Below are the code and all the weights of a small trained network. Each question names an input and a target symbol and asks about switching units off, where a switched-off unit gives its printed mean instead of its output.

import numpy as np


def w(rows, s, z=0):
    codes = np.array(rows[::2]) - 128.0
    scale = np.full(codes.shape[1], s)
    scale[-1] = z or s
    return codes * scale


def f(y):
    return y / 2 * (1 + np.tanh(0.7978845608 * (y + 0.044715 * y**3)))


def softmax(a):
    e = np.exp(a - a.max(-1, keepdims=True))
    return e / e.sum(-1, keepdims=True)


def log_softmax(a):
    a = a - a.max(-1, keepdims=True)
    return a - np.log(np.exp(a).sum(-1, keepdims=True))


def net(x, mask):
    ids = ['βεθλμξψ'.index(c) for c in x.split()]
    T = len(ids)
    res = E[ids] + P[:T]
    u = 0
    for l in range(2):
        r = res
        for j in range(2):
            rows = slice(4 * j, 4 * j + 4)
            q, k, v = (r @ M[l][rows].T for M in (Q, K, V))
            z = softmax(np.where(np.tri(T) > 0, q @ k.T / 4**0.5, -1e9)) @ v
            o = O[l][rows]
            res = res + np.where(mask[u + j], z, o[:, -1]) @ o[:, :-1]
        u += 2
        y = f(res @ A[l][:, :-1].T + A[l][:, -1])
        res = res + np.where(mask[u : u + 8], y, B[l][:, -1]) @ B[l][:, :-1]
        u += 8
    return log_softmax(res[-1] @ U[:, :-1].T + U[:, -1])


Q, K, V, O, A, B = {}, {}, {}, {}, {}, {}
E = w([
[139,40,110,147,102,126,114,182,104,89,157],'β',
[238,140,150,210,18,154,178,99,27,220,120],'ε',
[69,142,163,211,59,166,83,165,52,176,141],'θ',
[171,126,185,113,97,153,120,190,172,128,110],'λ',
[124,131,67,138,65,9,41,120,141,147,143],'μ',
[79,110,193,193,125,118,212,168,161,73,138],'ξ',
[56,185,127,183,46,139,171,98,115,104,131],'ψ',
],0.011)
P = w([
[171,165,71,92,103,89,150,245,74,97,104],'0',
[120,60,101,132,69,123,122,195,185,150,196],'1',
[69,86,76,61,145,131,165,134,98,156,74],'2',
[151,161,140,72,98,98,98,124,60,31,144],'3',
[79,62,131,132,73,142,99,106,203,150,209],'4',
[29,146,86,93,172,154,156,97,156,158,53],'5',
[132,215,198,128,114,142,101,55,72,32,170],'6',
[87,91,149,183,126,125,92,53,226,169,213],'7',
[64,124,104,102,182,162,179,117,122,168,64],'8',
],0.012)
Q[0] = w([
[176,175,164,117,132,124,111,123,78,9,183],'L0H1',
[136,129,51,76,207,137,158,134,106,154,25],'L0H1',
[121,51,134,129,109,170,103,160,138,191,140],'L0H1',
[81,189,78,66,208,119,172,145,57,118,6],'L0H1',
[98,99,145,193,136,137,151,152,115,128,140],'L0H2',
[173,128,144,103,149,213,126,134,131,104,89],'L0H2',
[123,101,104,121,164,117,137,100,83,40,129],'L0H2',
[83,83,153,143,26,146,118,123,177,128,171],'L0H2',
],0.012)
K[0] = w([
[141,46,178,104,57,200,94,102,184,183,208],'L0H1',
[159,103,101,102,122,106,164,254,52,132,130],'L0H1',
[159,176,154,115,204,93,124,120,154,135,90],'L0H1',
[163,112,92,151,57,132,120,233,111,131,124],'L0H1',
[115,152,138,188,165,160,160,111,122,132,118],'L0H2',
[130,69,167,92,114,141,133,157,107,121,123],'L0H2',
[142,118,173,165,99,101,160,165,171,121,147],'L0H2',
[63,144,131,103,117,172,105,5,149,102,115],'L0H2',
],0.012)
V[0] = w([
[123,164,27,186,75,106,82,73,36,215,175],'L0H1',
[254,178,115,68,66,107,183,100,167,190,91],'L0H1',
[157,1,118,147,215,196,163,58,58,103,154],'L0H1',
[110,134,65,161,96,75,234,76,142,70,146],'L0H1',
[104,177,160,214,95,101,144,210,74,187,129],'L0H2',
[139,16,164,82,124,139,99,139,97,157,149],'L0H2',
[167,97,166,155,144,46,145,122,177,139,138],'L0H2',
[61,158,171,167,137,110,193,130,121,122,149],'L0H2',
],0.0072)
O[0] = w([
[150,18,148,142,44,143,126,151,110,91,79,159],'L0H1',
[148,103,150,96,159,191,93,23,132,49,145,113],'L0H1',
[104,130,83,254,143,144,117,161,121,71,149,2],'L0H1',
[107,173,141,174,145,67,92,131,73,71,45,206],'L0H1',
[184,154,120,99,153,183,122,125,189,130,115,215],'L0H2',
[100,158,124,195,207,122,112,117,157,119,158,87],'L0H2',
[137,134,183,132,160,155,77,167,118,162,135,87],'L0H2',
[125,152,94,96,113,169,69,113,151,136,135,198],'L0H2',
],0.0088,0.0079)
A[0] = w([
[200,28,207,253,175,127,65,159,239,235,251,44],'L0N1',
[107,129,84,52,144,103,32,129,82,93,123,152],'L0N2',
[191,216,104,124,105,214,186,46,66,193,63,172],'L0N3',
[140,115,48,215,103,134,153,162,247,186,115,65],'L0N4',
[166,110,152,83,52,120,176,134,187,164,198,105],'L0N5',
[117,125,110,95,201,154,107,25,210,245,85,3],'L0N6',
[86,119,167,95,128,159,129,62,223,199,112,114],'L0N7',
[147,19,160,236,75,167,172,134,153,113,88,111],'L0N8',
],0.0057,0.004)
B[0] = w([
[140,122,134,1,187,144,83,9,52,58,124,145],'L0N1',
[135,119,151,166,208,129,171,127,167,134,108,180],'L0N2',
[91,94,151,104,186,101,130,175,181,91,129,254],'L0N3',
[59,140,133,116,134,208,112,49,92,185,140,140],'L0N4',
[76,107,113,143,138,175,17,169,139,116,174,189],'L0N5',
[177,59,83,112,108,102,147,131,52,74,161,163],'L0N6',
[105,141,86,164,96,83,205,95,54,157,143,203],'L0N7',
[63,142,41,100,112,153,35,110,139,86,129,165],'L0N8',
],0.0081,0.0066)
Q[1] = w([
[145,239,195,132,27,75,107,209,181,83,173],'L1H1',
[100,97,68,54,62,131,233,184,224,144,49],'L1H1',
[105,64,150,96,113,201,81,116,228,159,92],'L1H1',
[184,142,175,127,14,141,99,203,67,33,198],'L1H1',
[131,194,178,131,74,109,18,225,71,76,100],'L1H2',
[136,193,74,250,70,63,48,132,90,143,118],'L1H2',
[203,171,147,172,163,153,168,120,88,85,167],'L1H2',
[167,131,207,166,63,149,123,20,1,29,176],'L1H2',
],0.0078)
K[1] = w([
[11,136,132,230,84,136,103,88,224,173,178],'L1H1',
[203,141,73,138,103,153,118,210,226,148,126],'L1H1',
[180,160,91,130,119,104,151,122,124,190,44],'L1H1',
[121,70,123,197,91,81,63,51,151,162,200],'L1H1',
[107,196,174,218,95,101,97,94,120,122,167],'L1H2',
[117,133,146,170,96,140,152,77,50,128,160],'L1H2',
[136,122,148,191,154,167,138,165,106,137,168],'L1H2',
[107,76,130,215,110,127,68,79,178,105,153],'L1H2',
],0.011)
V[1] = w([
[33,175,210,108,97,180,215,150,141,118,152],'L1H1',
[194,129,167,199,161,225,114,174,85,64,199],'L1H1',
[182,76,92,122,195,43,138,150,100,128,124],'L1H1',
[135,175,85,99,97,168,151,147,63,67,114],'L1H1',
[168,37,123,149,142,65,60,92,216,233,126],'L1H2',
[175,59,165,106,140,190,129,135,166,87,140],'L1H2',
[136,73,123,115,116,2,75,83,148,137,152],'L1H2',
[146,117,188,230,131,103,124,177,160,61,201],'L1H2',
],0.0057)
O[1] = w([
[101,54,122,178,254,137,112,142,114,142,132,174],'L1H1',
[191,125,94,130,137,143,138,36,204,207,77,2],'L1H1',
[219,168,160,24,80,213,116,129,92,179,155,58],'L1H1',
[178,142,168,147,153,78,94,84,151,93,126,188],'L1H1',
[120,133,137,79,111,108,105,126,98,183,146,65],'L1H2',
[92,125,124,203,87,120,114,87,106,66,142,168],'L1H2',
[171,121,146,49,78,117,119,142,116,125,99,133],'L1H2',
[229,101,92,117,163,147,182,133,82,101,163,11],'L1H2',
],0.007,0.0057)
A[1] = w([
[142,141,49,169,52,103,127,210,188,124,96,195],'L1N1',
[162,121,137,115,113,199,168,108,211,255,90,165],'L1N2',
[138,181,112,120,254,90,211,156,110,154,109,82],'L1N3',
[177,221,189,112,138,168,145,76,121,183,177,34],'L1N4',
[77,195,98,206,130,152,136,165,201,126,116,80],'L1N5',
[137,160,103,166,189,165,138,118,159,213,231,74],'L1N6',
[107,118,115,140,90,162,88,113,201,161,199,43],'L1N7',
[102,79,122,100,125,143,114,87,154,156,204,2],'L1N8',
],0.0078,0.0073)
B[1] = w([
[147,62,177,242,214,197,218,136,91,198,156,255],'L1N1',
[39,154,120,48,169,36,38,47,174,147,165,131],'L1N2',
[194,183,23,178,41,194,58,222,194,148,87,192],'L1N3',
[83,78,172,238,123,138,87,125,179,228,39,128],'L1N4',
[231,137,139,99,48,129,108,139,90,146,124,200],'L1N5',
[174,83,215,1,103,16,164,54,209,29,132,130],'L1N6',
[122,144,100,90,225,125,188,231,112,129,72,151],'L1N7',
[229,46,28,137,141,164,254,192,1,154,39,136],'L1N8',
],0.0066,0.0079)
U = w([
[163,146,200,86,233,65,183,161,72,69,10,56],'β',
[207,132,125,134,102,135,114,88,138,72,124,67],'ε',
[170,214,54,111,144,145,125,185,101,118,80,90],'θ',
[254,181,121,114,168,131,255,91,34,116,171,222],'λ',
[201,140,147,61,41,86,144,172,103,133,145,59],'μ',
[150,219,175,80,188,119,102,93,188,128,253,255],'ξ',
[122,59,143,152,83,113,171,187,204,182,183,98],'ψ',
],0.0047,0.0046)

Each question gives the input, a string of symbols that net reads in full, and the target symbol t.
The units are the heads (4 rows each of Q, K, V and O) and the neurons (one row each of A and B). Each row of codes is followed by its name. A weight is (code - 128) times the scale printed after its matrix; where a second scale follows, it is the last column's (O, A, B and U).
mask holds one flag per unit, layer by layer, with each layer's heads first. A switched-off unit (its flag False) gives its mean, the last column of its rows in O or B, instead of its output. The means were averaged over made-up inputs and are rounded, as every weight is.
A unit's drop is (log p(t) with every unit on - log p(t) with that unit switched off) / (log p(t) with every unit on - log p(t) with every unit switched off).
The circuit of an input: a set's keep is (log p(t) with only the set's units on - log p(t) with every unit switched off) / (log p(t) with every unit on - log p(t) with every unit switched off). Starting from the 12 units with the biggest drops (on a tie, the unit counted first), units are removed one at a time, each time the one whose removal leaves the highest keep (on an exact tie, the one counted first), for as long as the keep stays at least 0.8.
circuit, biggest first: the units of the circuit, biggest drop first
k most important neurons: the k neurons with the biggest drops, biggest first
k most important neurons of layer l: the k neurons of layer l with the biggest drops, biggest first
which heads matter: for each layer, one digit per head in row order, 1 if its drop is at least 0.15 and else 0, layers parted by /
drop when u is switched off: that unit's drop, to one decimal
input ξ μ λ θ, target μ: circuit, biggest first : L0H1; L1H1
input ξ θ λ, target θ: circuit, biggest first : L0H1; L1N3; L0H2; L1H2
input ξ θ μ, target θ: circuit, biggest first : L0H1; L1N3; L0N2; L1H2
input ψ β θ ε θ ξ θ, target ψ: which heads matter : 10 / 00
input β ξ ψ λ λ λ, target ξ: circuit, biggest first : L1H1; L1N2; L0H1
input λ ψ β ψ θ ξ λ λ μ, target λ: circuit, biggest first : L0N6; L0H1; L0N7
input ξ μ ψ θ ε μ β, target ε: circuit, biggest first : L0H1; L0N8
input λ ψ ψ θ ε ξ ψ θ θ, target λ: circuit, biggest first : L0H1; L0N6; L0N7
input θ ψ ψ ψ ψ λ λ ε, target λ: most important neuron : L1N8
input ψ ξ ψ, target β: circuit, biggest first : L0H1; L1N3; L0N3
input ψ ψ ψ θ, target β: which heads matter : 10 / 10
input λ ψ ε θ ψ ε, target λ: circuit, biggest first : L0N6; L0H1
input ξ λ λ ξ, target ξ: which heads matter : 10 / 00
input λ ψ ψ ξ ψ θ ψ ψ β, target λ: circuit, biggest first : L0H1; L0N6; L0N7
input ε θ ξ ξ λ θ ψ ψ β, target ε: circuit, biggest first : L0H1; L1H1
input ε ψ ψ θ ψ ψ λ, target β: which heads matter : 10 / 10
input ξ ξ ψ ξ μ ψ ψ λ β, target θ: circuit, biggest first : L0H1; L1N3; L1H2
input ξ ξ ε λ μ, target μ: which heads matter : 11 / 11
input ψ λ ξ ξ ψ ψ, target β: circuit, biggest first : L0H1; L0N3; L1N3
input ψ ξ β θ ξ, target ξ: which heads matter : 11 / 00
input λ μ ψ λ, target μ: which heads matter : 10 / 11
input ε ξ λ ψ β β μ, target λ: 2 most important neurons : L1N1; L0N1
input ξ λ ψ ψ β β λ μ, target μ: which heads matter : 10 / 01
input λ ψ ψ ψ β λ, target λ: circuit, biggest first : L0N6; L0H1; L0N7
input ξ ψ ε, target θ: 3 most important neurons : L1N3; L0N3; L1N1
input λ ψ ξ, target λ: circuit, biggest first : L0H1; L0N6; L0N7
input ψ λ ψ ψ θ ψ ε, target ψ: most important neuron of layer 1 : L1N1
input ψ ε μ ψ β ξ ξ, target λ: most important neuron : L1N1
input θ ψ ξ ξ λ θ ε, target ξ: drop when L0H1 is switched off : 0.5
input ψ ξ θ, target β: drop when L0N5 is switched off : 0.1
